Below are the code and all the weights of a small trained network. Each question names an input and a class and asks about switching units off, where a switched-off unit gives its printed mean instead of its output.

import numpy as np


def w(rows, s, z=0):
    codes = np.array(rows[::2]) - 128.0
    scale = np.full(codes.shape[1], s)
    scale[-1] = z or s
    return codes * scale


def f(y):
    return y / 2 * (1 + np.tanh(0.7978845608 * (y + 0.044715 * y**3)))


def log_softmax(a):
    a = a - a.max(-1, keepdims=True)
    return a - np.log(np.exp(a).sum(-1, keepdims=True))


def net(x, mask):
    res = np.array(x, float).reshape(1, 8) / 4 @ E
    y = f(res @ A[0][:, :-1].T + A[0][:, -1])
    res = res + np.where(mask, y, B[0][:, -1]) @ B[0][:, :-1]
    return log_softmax(res[-1] @ U[:, :-1].T + U[:, -1])


A, B = {}, {}
E = w([
[144,135,217,133,92,98,83],'x0',
[96,155,99,79,99,196,87],'x1',
[179,77,133,78,95,37,123],'x2',
[154,207,99,135,64,150,157],'x3',
[91,145,129,205,85,78,186],'x4',
[57,83,206,169,32,151,99],'x5',
[234,48,82,177,100,174,126],'x6',
[139,65,174,22,95,159,254],'x7',
],0.0087)
A[0] = w([
[112,152,106,76,131,253,199,99],'n0',
[194,24,199,65,103,66,205,115],'n1',
[104,203,120,146,190,44,150,179],'n2',
[167,105,111,222,122,139,85,98],'n3',
[187,112,44,161,194,155,83,250],'n4',
[78,203,118,167,160,39,163,139],'n5',
[57,130,195,80,150,115,50,139],'n6',
[122,154,146,141,59,193,162,206],'n7',
[100,116,138,189,15,115,148,53],'n8',
[153,199,108,205,138,70,130,189],'n9',
[206,135,27,33,180,164,138,23],'n10',
[172,112,116,238,144,161,45,135],'n11',
[70,129,158,178,32,105,82,127],'n12',
[75,158,196,100,122,121,8,104],'n13',
[64,137,149,126,104,213,195,216],'n14',
],0.0074,0.0026)
B[0] = w([
[96,148,130,46,156,213,187,198],'n0',
[219,38,230,87,119,39,209,255],'n1',
[135,220,115,163,190,74,181,182],'n2',
[163,89,104,204,130,192,118,179],'n3',
[151,81,20,137,254,120,73,225],'n4',
[105,211,124,178,139,88,200,182],'n5',
[124,167,236,68,172,95,58,176],'n6',
[133,128,108,107,50,185,145,176],'n7',
[89,106,73,161,42,85,141,176],'n8',
[176,170,89,209,140,133,154,192],'n9',
[70,96,23,11,137,85,110,224],'n10',
[194,81,120,209,144,207,50,205],'n11',
[77,127,127,151,40,83,75,184],'n12',
[135,205,207,77,135,116,4,181],'n13',
[69,150,193,130,114,202,194,188],'n14',
],0.0073,0.0097)
U = w([
[62,122,122,174,7,112,115,131],'0',
[80,152,134,73,127,255,190,122],'1',
[181,69,93,209,151,210,67,128],'2',
[235,50,173,95,98,71,178,120],'3',
[106,93,23,49,166,92,98,68],'4',
[147,223,89,187,161,89,175,85],'5',
[120,186,196,98,132,116,31,120],'6',
[40,77,176,162,195,86,170,253],'7',
],0.0099,0.0035)

Each question gives the input, the list of numbers given to net, and the class t.
The units are the neurons (one row each of A and B). Each row of codes is followed by its name. A weight is (code - 128) times the scale printed after its matrix; where a second scale follows, it is the last column's (A, B and U).
mask holds one flag per neuron, in row order. A switched-off neuron (its flag False) gives its mean, the last column of its row in B, instead of its output. The means were averaged over made-up inputs and are rounded, as every weight is.
A unit's drop is (log p(t) with every unit on - log p(t) with that unit switched off) / (log p(t) with every unit on - log p(t) with every unit switched off).
The circuit of an input: a set's keep is (log p(t) with only the set's units on - log p(t) with every unit switched off) / (log p(t) with every unit on - log p(t) with every unit switched off). Starting from the 12 units with the biggest drops (on a tie, the unit counted first), units are removed one at a time, each time the one whose removal leaves the highest keep (on an exact tie, the one counted first), for as long as the keep stays at least 0.8.
circuit, biggest first: the units of the circuit, biggest drop first
unit that matters most: the unit with the biggest drop
top k neurons: the k neurons with the biggest drops, biggest first
drop when u is switched off: that unit's drop, to one decimal
input [-2,0,5,6,-3,2,0,-3], class 2: circuit, biggest first -> (n1 n10)
input [8,-8,2,-3,-1,-3,-3,-6], class 5: unit that matters most -> n2
input [-4,1,-8,-6,-7,-2,-8,-7], class 6: top 2 neurons -> (n13 n6)
input [7,-4,6,5,8,3,-5,-7], class 5: top 3 neurons -> (n2 n5 n9)
input [5,7,-4,-8,7,-5,-5,1], class 6: circuit, biggest first -> (n6 n13)
input [-1,2,-1,2,-3,0,-4,-3], class 6: circuit, biggest first -> (n13 n6)
input [0,-7,-2,-2,-8,-1,-3,-7], class 2: top 2 neurons -> (n11 n4)
input [-6,6,-8,-1,8,-2,-1,-2], class 1: top 3 neurons -> (n0 n14 n7)
input [-4,5,7,3,1,-8,3,8], class 4: top 2 neurons -> (n10 n0)
input [-8,4,6,0,1,-1,-8,7], class 1: top 2 neurons -> (n0 n14)
input [-5,-8,0,-1,-4,-2,3,-1], class 4: top 3 neurons -> (n10 n4 n14)
input [-6,5,-4,-3,-6,-1,6,1], class 4: drop when n4 is switched off -> 0.2
input [0,6,-2,2,3,3,-6,0], class 6: drop when n6 is switched off -> 1.0
input [-3,-6,7,2,-7,-2,1,-8], class 2: circuit, biggest first -> (n11)
input [8,3,4,0,-1,-5,3,-4], class 2: drop when n14 is switched off -> 0.0
